[[144 135 120 105]
 [151 130 120 123]]
->
[105 120]

[[125 105 113 118]
 [122 137 132 127]
 [126 110 119 119]
 [109 118 123 123]
 [123 116 105 135]]
->
[118 132 110 109]

[[144 131 123 120]
 [128 128 128 128]
 [101 123 136 141]
 [139 130 125 123]]
->
[120 128 123 139]

[[107 145 119 116]
 [100 155 115 112]]
->
[116 115]

[[141 128]
 [146 138]
 [114 103]
 [123 127]]
->
[128 146]

[[110 137 134]
 [136 142  99]
 [142 135 133]
 [155 148 130]]
->
[134 142 142]
---
[[128 128 128 128 128 128 128 128 128 129 128 128]
 [111 119 129 125 141 118 115 142 123 109 131 120]
 [103 116 133 126 153 113 110 153 122 100 137 117]
 [124 138 136 113 125 139 118 126 137 126 113 138]
 [141 119 113 139 114 121 143 112 116 141 135 118]]
->
[[128 128 128 128 128 128 128 128 128 128 128 129]
 [131 120 111 119 129 125 141 118 115 142 123 109]
 [137 117 103 116 133 126 153 113 110 153 122 100]
 [113 138 124 138 136 113 125 139 118 126 137 126]
 [135 118 141 119 113 139 114 121 143 112 116 141]]

[[128 129 129 127 127 129 127 129 130 127]
 [136 125 115 137 128 124 136 125 118 125]
 [116 150 133 117 106 151 120 151 150 108]
 [114 153 133 114 102 153 118 153 153 104]
 [120 138 129 120 117 139 122 138 137 117]
 [128 122 127 128 132 122 127 122 122 132]]
->
[[130 127 128 129 129 127 127 129 127 129]
 [118 125 136 125 115 137 128 124 136 125]
 [150 108 116 150 133 117 106 151 120 151]
 [153 104 114 153 133 114 102 153 118 153]
 [137 117 120 138 129 120 117 139 122 138]
 [122 132 128 122 127 128 132 122 127 122]]

[[128 138 127 129]
 [127 143 141 142]
 [123 129 134 135]
 [127 137 137 137]
 [133 136 122 123]
 [133 125 120 120]
 [131 130 131 129]
 [124 118 124 123]
 [130 103 111 108]]
->
[[127 129 128 138]
 [141 142 127 143]
 [134 135 123 129]
 [137 137 127 137]
 [122 123 133 136]
 [120 120 133 125]
 [131 129 131 130]
 [124 123 124 118]
 [111 108 130 103]]

[[137  99 110 144 140]
 [131 109 127 123 135]
 [120 125 122 127 133]
 [134 132 140 126 143]
 [148 124 147 135 147]
 [106 141 105 110 118]
 [126 119 138 111 135]
 [146 138 149 131 151]
 [135 118 126 111 130]]
->
[[144 140 137  99 110]
 [123 135 131 109 127]
 [127 133 120 125 122]
 [126 143 134 132 140]
 [135 147 148 124 147]
 [110 118 106 141 105]
 [111 135 126 119 138]
 [131 151 146 138 149]
 [111 130 135 118 126]]

[[131 130 128 136 130 128 122 122 136 121 121 125]
 [131 133 130 126 128 100 126 128 133 114 108 127]
 [128 131 125 145 120 111 121 127 147 119 114 128]]
->
[[121 125 131 130 128 136 130 128 122 122 136 121]
 [108 127 131 133 130 126 128 100 126 128 133 114]
 [114 128 128 131 125 145 120 111 121 127 147 119]]

[[127 125 125 129 126 130 128 130 125 125 125 125 129 129]
 [119 133 123 128 116 137 130 131 124 127 127 132 134 131]
 [133 124 121 105 132 122 131 135 132 130 129 132 130 122]]
->
[[129 129 127 125 125 129 126 130 128 130 125 125 125 125]
 [134 131 119 133 123 128 116 137 130 131 124 127 127 132]
 [130 122 133 124 121 105 132 122 131 135 132 130 129 132]]

[[132 129 125 126 126 133 127 120 132]
 [134 119 137 124 110 109 137 125 145]
 [104 135 140 154 120 114 139 152 124]]
->
[[120 132 132 129 125 126 126 133 127]
 [125 145 134 119 137 124 110 109 137]
 [152 124 104 135 140 154 120 114 139]]
---
[[105 123 127]
 [135 127 126]
 [150 136 126]
 [149 132 125]]
->
[[127 126]
 [136 126]]

[[134 118 129]
 [124 151 129]
 [127 126 128]]
->
[[151 129]
 [126 128]]

[[144 134 142 106 102]
 [104 117 122 100 137]
 [149 129 150 114 105]]
->
[[117 122]
 [129 150]]

[[128 127 135 131]
 [127 128 137 125]
 [128 126 129 128]
 [128 131 127 128]
 [132 123 106 123]]
->
[[128 137]
 [126 129]]

[[112 128 126 121]
 [141 119 136 131]
 [124 118 133 126]
 [103 141 137 118]
 [100 137 135 123]]
->
[[119 136]
 [118 133]]

[[134 121 142 144]
 [142 116 134 138]
 [109 150 145 121]]
->
[[116 134]
 [150 145]]
